Below is a small trained network, with its code and all its weights. Each question gives an input and a target symbol and asks what happens when units are switched off, that is, made to give their printed mean instead of their output.

import numpy as np


def w(rows, s, z=0):
    codes = np.array(rows[::2]) - 128.0
    scale = np.full(codes.shape[1], s)
    scale[-1] = z or s
    return codes * scale


def norm(h):
    return h / np.sqrt((h * h).mean(-1, keepdims=True) + 1e-5)


def f(y):
    return y / 2 * (1 + np.tanh(0.7978845608 * (y + 0.044715 * y**3)))


def softmax(a):
    e = np.exp(a - a.max(-1, keepdims=True))
    return e / e.sum(-1, keepdims=True)


def log_softmax(a):
    a = a - a.max(-1, keepdims=True)
    return a - np.log(np.exp(a).sum(-1, keepdims=True))


def net(x, mask):
    ids = ['αβγδεηθξπσφψω'.index(c) for c in x.split()]
    T = len(ids)
    res = E[ids] + P[:T]
    q, k, v = (norm(res) @ M[0].T for M in (Q, K, V))
    z = softmax(np.where(np.tri(T) > 0, q @ k.T / 2**0.5, -1e9)) @ v
    res = res + np.where(mask[0], z, O[0][:, -1]) @ O[0][:, :-1]
    y = f(norm(res) @ A[0][:, :-1].T + A[0][:, -1])
    res = res + np.where(mask[1:13], y, B[0][:, -1]) @ B[0][:, :-1]
    return log_softmax(norm(res)[-1] @ U[:, :-1].T + U[:, -1])


Q, K, V, O, A, B = {}, {}, {}, {}, {}, {}
E = w([
[54,172,119,89],'α',
[146,103,128,130],'β',
[163,184,129,212],'γ',
[182,95,153,124],'δ',
[112,43,123,27],'ε',
[126,93,146,216],'η',
[145,97,133,136],'θ',
[145,91,146,155],'ξ',
[116,81,117,110],'π',
[154,154,121,3],'σ',
[134,188,116,148],'φ',
[118,89,118,172],'ψ',
[151,132,126,147],'ω',
],0.017)
P = w([
[3,202,128,60],'0',
[27,179,128,50],'1',
[38,155,128,76],'2',
[66,131,105,68],'3',
[97,94,74,77],'4',
[121,55,68,92],'5',
[130,34,62,79],'6',
],0.0019)
Q[0] = w([
[78,161,173,97],'head 0',
[167,60,170,254],'head 0',
],0.0099)
K[0] = w([
[75,190,141,17],'head 0',
[183,132,2,200],'head 0',
],0.0069)
V[0] = w([
[68,144,101,93],'head 0',
[206,79,1,193],'head 0',
],0.005)
O[0] = w([
[55,59,15,238,50],'head 0',
[2,170,235,172,250],'head 0',
],0.0064,0.0021)
A[0] = w([
[183,194,191,145,69],'neuron 0',
[254,125,111,238,2],'neuron 1',
[59,234,63,153,2],'neuron 2',
[212,255,137,149,103],'neuron 3',
[39,189,99,137,1],'neuron 4',
[53,142,115,206,235],'neuron 5',
[58,204,152,79,216],'neuron 6',
[200,187,142,81,70],'neuron 7',
[73,84,49,52,219],'neuron 8',
[87,35,147,95,160],'neuron 9',
[137,52,159,152,66],'neuron 10',
[105,111,164,217,126],'neuron 11',
],0.0071,0.0011)
B[0] = w([
[54,97,130,137,179],'neuron 0',
[105,228,159,123,141],'neuron 1',
[208,89,86,122,147],'neuron 2',
[134,44,110,157,161],'neuron 3',
[191,143,144,129,129],'neuron 4',
[123,61,168,3,184],'neuron 5',
[116,170,61,142,164],'neuron 6',
[212,122,214,145,130],'neuron 7',
[106,178,184,215,210],'neuron 8',
[167,118,97,182,254],'neuron 9',
[180,143,49,151,203],'neuron 10',
[146,183,61,39,213],'neuron 11',
],0.0054,0.0039)
U = w([
[218,80,226,132,101],'α',
[33,153,196,98,253],'β',
[221,143,62,156,215],'γ',
[133,109,126,152,11],'δ',
[157,205,154,215,177],'ε',
[126,125,127,145,22],'η',
[69,73,95,248,23],'θ',
[146,81,108,163,124],'ξ',
[155,99,135,146,79],'π',
[174,171,122,19,96],'σ',
[81,19,75,49,85],'φ',
[168,87,125,146,120],'ψ',
[75,178,36,136,225],'ω',
],0.012,0.0027)

Each question gives the input, a string of symbols that net reads in full, and the target symbol t.
The units are the heads (2 rows each of Q, K, V and O) and the neurons (one row each of A and B). Each row of codes is followed by its name. A weight is (code - 128) times the scale printed after its matrix; where a second scale follows, it is the last column's (O, A, B and U).
mask holds one flag per unit, heads first, then neurons. A switched-off unit (its flag False) gives its mean, the last column of its rows in O or B, instead of its output. The means were averaged over made-up inputs and are rounded, as every weight is.
A unit's drop is (log p(t) with every unit on - log p(t) with that unit switched off) / (log p(t) with every unit on - log p(t) with every unit switched off).
The circuit of an input: a set's keep is (log p(t) with only the set's units on - log p(t) with every unit switched off) / (log p(t) with every unit on - log p(t) with every unit switched off). Starting from the 12 units with the biggest drops (on a tie, the unit counted first), units are removed one at a time, each time the one whose removal leaves the highest keep (on an exact tie, the one counted first), for as long as the keep stays at least 0.8.
units of the circuit, in order: the units of the circuit, biggest drop first
top k neurons: the k neurons with the biggest drops, biggest first
drop when u is switched off: that unit's drop, to one decimal
input β ξ α η ω θ, target β: units of the circuit, in order : head 0
input φ γ φ β, target γ: top 3 neurons : neuron 10; neuron 5; neuron 8
input ξ ψ φ ξ, target φ: units of the circuit, in order : neuron 8; neuron 11; neuron 7
input π ψ π β, target φ: top 4 neurons : neuron 8; neuron 5; neuron 1; neuron 2
input η β ξ φ, target γ: units of the circuit, in order : neuron 2; neuron 3
input δ β δ φ ξ, target γ: top 4 neurons : neuron 10; neuron 11; neuron 8; neuron 5
input ε ψ ω π, target θ: units of the circuit, in order : neuron 8; neuron 9
input σ η π α ξ ψ, target φ: top 2 neurons : neuron 5; neuron 11
input γ φ π φ δ θ, target γ: top 2 neurons : neuron 10; neuron 5
input ξ ω ξ ξ β, target α: top 2 neurons : neuron 8; neuron 5
input π ω η θ, target β: top 2 neurons : neuron 2; neuron 3
input π α γ ε ψ η, target β: top 3 neurons : neuron 5; neuron 11; neuron 1
input ξ ψ β β, target φ: top 2 neurons : neuron 8; neuron 1
input ε ψ γ ξ, target φ: drop when neuron 10 is switched off : 0.2
input ξ φ ξ, target γ: drop when neuron 10 is switched off : 0.3
input φ π θ, target γ: drop when neuron 0 is switched off : 0.1
